Below are the code and all the weights of a small trained network. Each question names an input and a target symbol and asks about switching units off, where a switched-off unit gives its printed mean instead of its output.

import numpy as np


def w(rows, s, z=0):
    codes = np.array(rows[::2]) - 128.0
    scale = np.full(codes.shape[1], s)
    scale[-1] = z or s
    return codes * scale


def norm(h):
    return h / np.sqrt((h * h).mean(-1, keepdims=True) + 1e-5)


def f(y):
    return np.maximum(y, 0)


def softmax(a):
    e = np.exp(a - a.max(-1, keepdims=True))
    return e / e.sum(-1, keepdims=True)


def log_softmax(a):
    a = a - a.max(-1, keepdims=True)
    return a - np.log(np.exp(a).sum(-1, keepdims=True))


def net(x, mask):
    ids = ['αβγδεζηθλμξπσφψω'.index(c) for c in x.split()]
    T = len(ids)
    res = E[ids] + P[:T]
    r = norm(res)
    for j in range(3):
        rows = slice(4 * j, 4 * j + 4)
        q, k, v = (r @ M[0][rows].T for M in (Q, K, V))
        z = softmax(np.where(np.tri(T) > 0, q @ k.T / 4**0.5, -1e9)) @ v
        o = O[0][rows]
        res = res + np.where(mask[j], z, o[:, -1]) @ o[:, :-1]
    y = f(norm(res) @ A[0][:, :-1].T + A[0][:, -1])
    res = res + np.where(mask[3:27], y, B[0][:, -1]) @ B[0][:, :-1]
    return log_softmax(norm(res)[-1] @ U[:, :-1].T + U[:, -1])


Q, K, V, O, A, B = {}, {}, {}, {}, {}, {}
E = w([
[53,96,147,161,120,109,91,107,41,102,168,117],'α',
[164,132,144,116,173,190,128,142,159,56,125,124],'β',
[103,87,182,161,66,116,96,79,111,129,161,88],'γ',
[150,123,90,151,133,167,165,176,121,55,146,107],'δ',
[88,68,133,210,86,150,97,142,59,135,159,166],'ε',
[133,118,154,128,84,118,146,6,149,150,130,129],'ζ',
[127,142,144,202,114,119,135,37,131,176,77,165],'η',
[184,137,143,53,172,142,114,134,182,105,115,101],'θ',
[61,92,150,152,113,36,50,59,133,138,104,185],'λ',
[197,128,118,67,140,109,127,175,110,84,163,122],'μ',
[146,73,119,118,37,98,136,77,90,124,190,209],'ξ',
[71,106,54,119,30,143,109,101,144,41,143,209],'π',
[207,94,115,111,135,136,157,191,130,161,154,125],'σ',
[139,147,181,141,111,36,62,98,79,159,114,151],'φ',
[90,116,80,138,192,169,172,150,174,130,80,91],'ψ',
[172,135,108,82,112,80,113,166,198,132,106,73],'ω',
],0.019)
P = w([
[89,206,234,190,164,102,179,149,160,138,239,137],'0',
[151,134,105,207,184,123,82,80,141,140,194,118],'1',
[195,63,100,211,193,119,88,68,114,88,129,115],'2',
[191,39,167,144,152,133,157,103,79,81,39,140],'3',
[162,99,183,85,125,184,165,104,16,102,10,125],'4',
[112,141,116,74,64,203,100,80,30,197,23,120],'5',
],0.012)
Q[0] = w([
[153,38,160,93,134,113,148,126,93,73,8,120],'H0',
[224,64,98,174,254,56,157,193,234,53,147,101],'H0',
[110,196,162,93,107,184,137,231,167,129,115,105],'H0',
[163,135,101,74,181,140,219,224,159,80,132,81],'H0',
[215,40,140,118,212,96,189,182,154,19,53,108],'H1',
[129,123,94,147,149,95,90,89,157,97,151,170],'H1',
[103,172,145,50,108,179,141,172,97,149,91,92],'H1',
[167,146,93,150,231,96,188,232,231,111,219,64],'H1',
[136,52,158,143,142,102,102,94,109,106,81,165],'H2',
[206,131,105,118,209,148,130,217,109,75,66,68],'H2',
[149,90,135,158,202,67,170,176,214,79,164,141],'H2',
[65,169,166,158,129,111,62,157,144,155,113,172],'H2',
],0.011)
K[0] = w([
[177,136,57,143,148,119,51,88,139,172,188,134],'H0',
[65,237,183,136,131,115,176,179,199,146,236,145],'H0',
[101,121,124,152,157,177,143,84,127,69,141,101],'H0',
[68,139,138,192,184,159,137,106,155,85,200,114],'H0',
[102,221,104,172,165,113,108,126,177,168,246,130],'H1',
[92,117,145,107,101,119,180,170,168,172,107,104],'H1',
[167,95,131,192,164,112,110,54,90,81,138,96],'H1',
[105,204,226,165,146,118,173,130,142,91,212,144],'H1',
[158,152,133,136,76,167,117,71,125,109,168,145],'H2',
[145,135,168,201,230,75,80,149,161,166,187,77],'H2',
[73,225,196,134,148,98,188,193,182,146,209,151],'H2',
[144,89,152,53,69,130,142,139,112,144,105,107],'H2',
],0.012)
V[0] = w([
[93,144,132,99,163,126,119,44,202,115,54,124],'H0',
[147,157,137,61,207,118,140,82,95,47,159,214],'H0',
[115,101,93,129,88,216,175,103,192,88,161,174],'H0',
[112,96,145,197,235,223,173,185,143,201,82,78],'H0',
[65,133,89,166,204,115,209,83,48,196,90,102],'H1',
[38,76,74,109,108,179,166,133,178,66,156,70],'H1',
[108,133,113,167,130,60,153,175,137,136,73,13],'H1',
[116,151,211,101,98,140,27,105,108,69,118,73],'H1',
[245,163,139,142,111,139,171,140,146,176,153,83],'H2',
[147,97,124,100,105,71,129,156,178,149,165,161],'H2',
[151,194,117,170,25,106,117,123,127,68,102,190],'H2',
[92,182,111,121,132,78,75,147,145,62,119,71],'H2',
],0.012)
O[0] = w([
[136,158,61,211,159,108,194,134,136,121,222,154,2],'H0',
[17,113,117,138,186,152,146,134,124,241,127,169,200],'H0',
[123,60,98,134,131,165,72,3,79,105,238,144,96],'H0',
[117,168,149,157,82,227,178,90,213,75,151,139,50],'H0',
[49,40,150,86,103,47,140,129,201,171,182,40,155],'H1',
[46,159,119,132,72,63,175,90,48,157,26,116,113],'H1',
[188,24,60,128,114,103,191,129,78,134,110,14,91],'H1',
[169,163,196,151,189,144,166,78,70,70,164,86,156],'H1',
[130,149,114,114,84,133,100,181,101,194,173,49,99],'H2',
[138,165,96,74,92,150,200,69,87,131,111,100,87],'H2',
[78,84,58,167,106,146,116,154,38,71,94,161,181],'H2',
[49,124,133,106,148,111,148,147,154,100,99,90,46],'H2',
],0.011,0.0048)
A[0] = w([
[68,82,79,56,53,129,176,145,80,136,91,47,55],'N0',
[99,114,69,149,101,36,156,156,120,135,120,122,47],'N1',
[158,121,89,121,125,97,121,131,127,134,190,111,78],'N2',
[118,92,123,173,123,59,123,113,43,140,176,135,74],'N3',
[136,182,102,114,115,172,124,227,137,113,85,146,146],'N4',
[94,122,157,124,130,81,54,98,117,157,116,138,31],'N5',
[146,194,185,120,169,129,79,180,101,121,131,114,100],'N6',
[95,117,147,132,75,57,96,118,138,118,76,134,40],'N7',
[90,152,165,122,168,103,193,151,167,117,125,68,99],'N8',
[76,121,118,88,155,121,132,117,161,110,154,104,72],'N9',
[175,183,38,59,186,168,184,167,179,126,137,136,38],'N10',
[102,77,130,145,116,132,105,16,120,144,171,140,89],'N11',
[151,102,131,130,147,171,133,164,157,172,174,175,175],'N12',
[155,117,68,53,171,149,140,252,189,115,91,126,93],'N13',
[145,106,105,191,126,159,91,144,93,164,129,101,142],'N14',
[105,136,164,176,161,53,145,145,133,122,150,179,118],'N15',
[162,107,110,93,155,163,103,145,163,50,123,138,62],'N16',
[117,152,114,108,176,106,82,164,110,200,105,150,111],'N17',
[184,145,50,98,146,123,135,187,119,69,89,72,44],'N18',
[106,108,139,183,69,122,126,70,99,92,169,108,142],'N19',
[130,110,135,202,72,110,171,131,229,103,176,103,2],'N20',
[109,105,182,182,149,90,61,85,85,146,93,163,91],'N21',
[83,113,69,42,70,141,96,124,155,117,97,142,116],'N22',
[151,145,108,105,115,141,118,96,118,138,68,66,89],'N23',
],0.016,0.0069)
B[0] = w([
[54,79,44,112,164,118,125,145,132,154,177,67,200],'N0',
[144,81,104,160,133,179,106,113,124,136,133,82,161],'N1',
[103,142,108,110,97,124,52,143,150,97,94,96,145],'N2',
[165,162,123,115,72,149,111,74,154,113,117,120,199],'N3',
[185,163,159,134,146,60,163,139,195,187,123,103,172],'N4',
[121,109,194,134,146,205,166,152,94,96,137,143,186],'N5',
[138,88,76,178,133,89,169,148,159,145,76,140,218],'N6',
[103,155,90,162,158,168,149,212,118,137,107,124,169],'N7',
[151,140,180,63,139,136,108,75,104,128,109,128,172],'N8',
[151,159,117,109,97,149,96,162,129,64,101,164,144],'N9',
[77,118,177,170,91,20,144,94,35,79,162,83,155],'N10',
[129,140,133,151,46,130,166,180,126,200,105,133,196],'N11',
[110,121,110,125,173,130,126,110,142,91,104,59,196],'N12',
[64,224,133,146,68,151,98,155,85,156,184,201,167],'N13',
[108,130,144,75,123,121,111,111,161,114,96,151,185],'N14',
[107,143,46,118,77,144,96,91,141,159,73,97,181],'N15',
[122,103,154,178,72,151,63,102,134,147,107,143,163],'N16',
[183,71,93,102,158,103,147,132,182,104,149,159,207],'N17',
[156,77,144,128,115,238,165,143,93,92,120,137,168],'N18',
[115,137,160,148,197,87,182,155,132,180,97,118,194],'N19',
[137,92,136,63,127,123,248,107,119,97,140,207,176],'N20',
[117,154,142,89,135,113,146,139,128,116,233,94,250],'N21',
[172,82,167,202,138,83,125,50,167,141,100,93,182],'N22',
[107,138,64,96,93,128,145,145,110,117,160,138,169],'N23',
],0.014)
U = w([
[79,157,170,18,145,133,115,136,134,113,55,120,151],'α',
[127,174,94,169,189,227,163,97,159,161,143,138,96],'β',
[194,80,97,121,143,190,170,133,106,94,56,132,142],'γ',
[76,23,88,161,142,93,134,126,109,201,92,101,93],'δ',
[119,62,175,157,109,115,85,69,193,142,60,178,104],'ε',
[140,162,47,87,146,98,85,82,198,45,120,106,214],'ζ',
[77,136,105,110,99,115,131,167,176,31,185,165,190],'η',
[164,129,168,146,182,37,166,69,101,113,158,87,107],'θ',
[58,136,109,146,108,78,139,89,73,112,75,212,252],'λ',
[145,153,99,115,144,81,152,195,166,188,40,186,99],'μ',
[147,48,143,93,254,132,116,134,180,106,149,136,42],'ξ',
[165,115,126,73,127,135,124,83,84,177,209,174,240],'π',
[147,197,129,79,47,151,133,110,146,207,137,103,70],'σ',
[93,111,194,182,112,123,137,217,123,121,179,149,148],'φ',
[110,96,133,91,83,117,248,83,194,114,123,176,13],'ψ',
[111,178,66,72,140,171,183,210,93,95,191,81,83],'ω',
],0.0087,0.0021)

Each question gives the input, a string of symbols that net reads in full, and the target symbol t.
The units are the heads (4 rows each of Q, K, V and O) and the neurons (one row each of A and B). Each row of codes is followed by its name. A weight is (code - 128) times the scale printed after its matrix; where a second scale follows, it is the last column's (O, A, B and U).
mask holds one flag per unit, heads first, then neurons. A switched-off unit (its flag False) gives its mean, the last column of its rows in O or B, instead of its output. The means were averaged over made-up inputs and are rounded, as every weight is.
A unit's drop is (log p(t) with every unit on - log p(t) with that unit switched off) / (log p(t) with every unit on - log p(t) with every unit switched off).
The circuit of an input: a set's keep is (log p(t) with only the set's units on - log p(t) with every unit switched off) / (log p(t) with every unit on - log p(t) with every unit switched off). Starting from the 12 units with the biggest drops (on a tie, the unit counted first), units are removed one at a time, each time the one whose removal leaves the highest keep (on an exact tie, the one counted first), for as long as the keep stays at least 0.8.
units of the circuit, in order: the units of the circuit, biggest drop first
most important unit: the unit with the biggest drop
top k neurons: the k neurons with the biggest drops, biggest first
which heads matter: for each layer, one digit per head in row order, 1 if its drop is at least 0.15 and else 0, layers parted by /
input γ μ δ θ μ, target μ: units of the circuit, in order => H1, H0, N4
input γ γ π ε γ ω, target π: which heads matter => 100
input σ ω ψ θ, target σ: most important unit => H2
input π ω γ ξ η ε, target π: units of the circuit, in order => H0, N21, N3
input β ψ α δ δ, target ψ: units of the circuit, in order => H0, H1, N20
input γ μ μ ψ, target γ: which heads matter => 010
input φ ξ β γ γ μ, target β: which heads matter => 110
input ψ σ μ, target ψ: units of the circuit, in order => H0, N20
input θ ψ ξ, target δ: which heads matter => 010
input φ β θ ψ, target φ: top 2 neurons => N13, N10
input γ θ γ ε, target β: units of the circuit, in order => H0, H1
input α ζ γ γ β, target ζ: which heads matter => 100
input ε ξ γ, target π: units of the circuit, in order => H0, N21, H1
input θ η ψ, target θ: most important unit => N10
input ψ ω λ, target γ: units of the circuit, in order => H1, N18
input ε ε δ, target ε: units of the circuit, in order => H0, N16
input μ δ μ, target μ: units of the circuit, in order => H0, H1, N4
input γ γ η λ ψ, target γ: which heads matter => 110
input δ γ α μ, target δ: units of the circuit, in order => H1, N0
input δ μ ε ε θ, target μ: which heads matter => 110
input α μ ω δ γ α, target ω: units of the circuit, in order => N21
input η γ σ δ γ, target ε: units of the circuit, in order => H0, H1, N22
input μ β γ ε, target φ: which heads matter => 100
input λ μ γ, target ξ: units of the circuit, in order => H0, H1, N17
input φ θ β ω, target φ: top 3 neurons => N13, N10, N18
input δ θ γ μ ω ζ, target γ: which heads matter => 110
input σ ζ ω ε, target γ: units of the circuit, in order => H1
input ζ μ ζ λ, target ξ: which heads matter => 100
input θ α δ, target θ: units of the circuit, in order => N10, H2, H1
